[[-56, -64, -42],
[-41, -18, -51],
[-18, 49, -71],
[-54, -57, -43],
[-35, 1, -56],
[-46, -33, -53],
[-42, -21, 0],
[-46, -37, -48],
[-38, -8, -54],
[-22, 41, -68],
[-36, -5, -55],
[-40, 0, -57]]
->
[[-40, -36, -22, -38, -46, -42, -46, -35, -54, -18, -41, -56],
[0, -5, 41, -8, -37, -21, -33, 1, -57, 49, -18, -64],
[-57, -55, -68, -54, -48, 0, -53, -56, -43, -71, -51, -42]]

[[39, -4, -35, 8, 28, -7, -21, -14],
[13, 0, -63, -20, 91, -4, -28, -72],
[-13, 0, 63, 20, -90, 4, 28, 73],
[-13, 0, 62, 20, -90, 4, 28, 73]]
->
[[-13, -13, 13, 39],
[0, 0, 0, -4],
[62, 63, -63, -35],
[20, 20, -20, 8],
[-90, -90, 91, 28],
[4, 4, -4, -7],
[28, 28, -28, -21],
[73, 73, -72, -14]]

[[-23, 46, 32, 53, -19, -45],
[-2, -4, -38, -57, 19, -67],
[-33, 44, -10, -1, -5, -78],
[-20, 6, 32, 73, -24, 8],
[33, 7, -4, -81, 18, 35]]
->
[[33, -20, -33, -2, -23],
[7, 6, 44, -4, 46],
[-4, 32, -10, -38, 32],
[-81, 73, -1, -57, 53],
[18, -24, -5, 19, -19],
[35, 8, -78, -67, -45]]

[[-15, 3, -13, 28, 0, 3, 18, 3, -29],
[-18, -10, -27, 43, 4, -6, 22, -1, -32],
[-9, -2, -33, 39, 5, 8, 16, -8, -35],
[-18, -6, -22, 41, 2, -2, 20, 1, -31],
[-14, -3, -13, 4, -10, 19, -11, -16, 5],
[-46, -39, -38, 31, -35, 39, 31, -27, -30],
[-4, -1, -36, 70, 2, 7, 39, -22, -32]]
->
[[-4, -46, -14, -18, -9, -18, -15],
[-1, -39, -3, -6, -2, -10, 3],
[-36, -38, -13, -22, -33, -27, -13],
[70, 31, 4, 41, 39, 43, 28],
[2, -35, -10, 2, 5, 4, 0],
[7, 39, 19, -2, 8, -6, 3],
[39, 31, -11, 20, 16, 22, 18],
[-22, -27, -16, 1, -8, -1, 3],
[-32, -30, 5, -31, -35, -32, -29]]

[[-28, 23, -16, 29, -40],
[-14, 5, 1, 19, -28],
[-24, 17, -25, 15, 26],
[-14, 17, -20, 13, 2],
[-27, 30, 5, 40, -34],
[-18, 18, 0, 7, -17],
[80, -43, 6, -25, -51],
[-33, 5, -15, 27, -28],
[-3, 2, -21, 6, -36],
[-7, -6, -35, -20, -41]]
->
[[-7, -3, -33, 80, -18, -27, -14, -24, -14, -28],
[-6, 2, 5, -43, 18, 30, 17, 17, 5, 23],
[-35, -21, -15, 6, 0, 5, -20, -25, 1, -16],
[-20, 6, 27, -25, 7, 40, 13, 15, 19, 29],
[-41, -36, -28, -51, -17, -34, 2, 26, -28, -40]]

[[-53, 65, 2, -78, 29, 22, -15],
[-61, 60, 33, 3, -13, -68, 30],
[-7, -60, 22, -40, -26, 55, 62],
[-64, -11, 28, -38, -41, -33, 18],
[57, -45, 26, 53, -62, -51, 53]]
->
[[57, -64, -7, -61, -53],
[-45, -11, -60, 60, 65],
[26, 28, 22, 33, 2],
[53, -38, -40, 3, -78],
[-62, -41, -26, -13, 29],
[-51, -33, 55, -68, 22],
[53, 18, 62, 30, -15]]
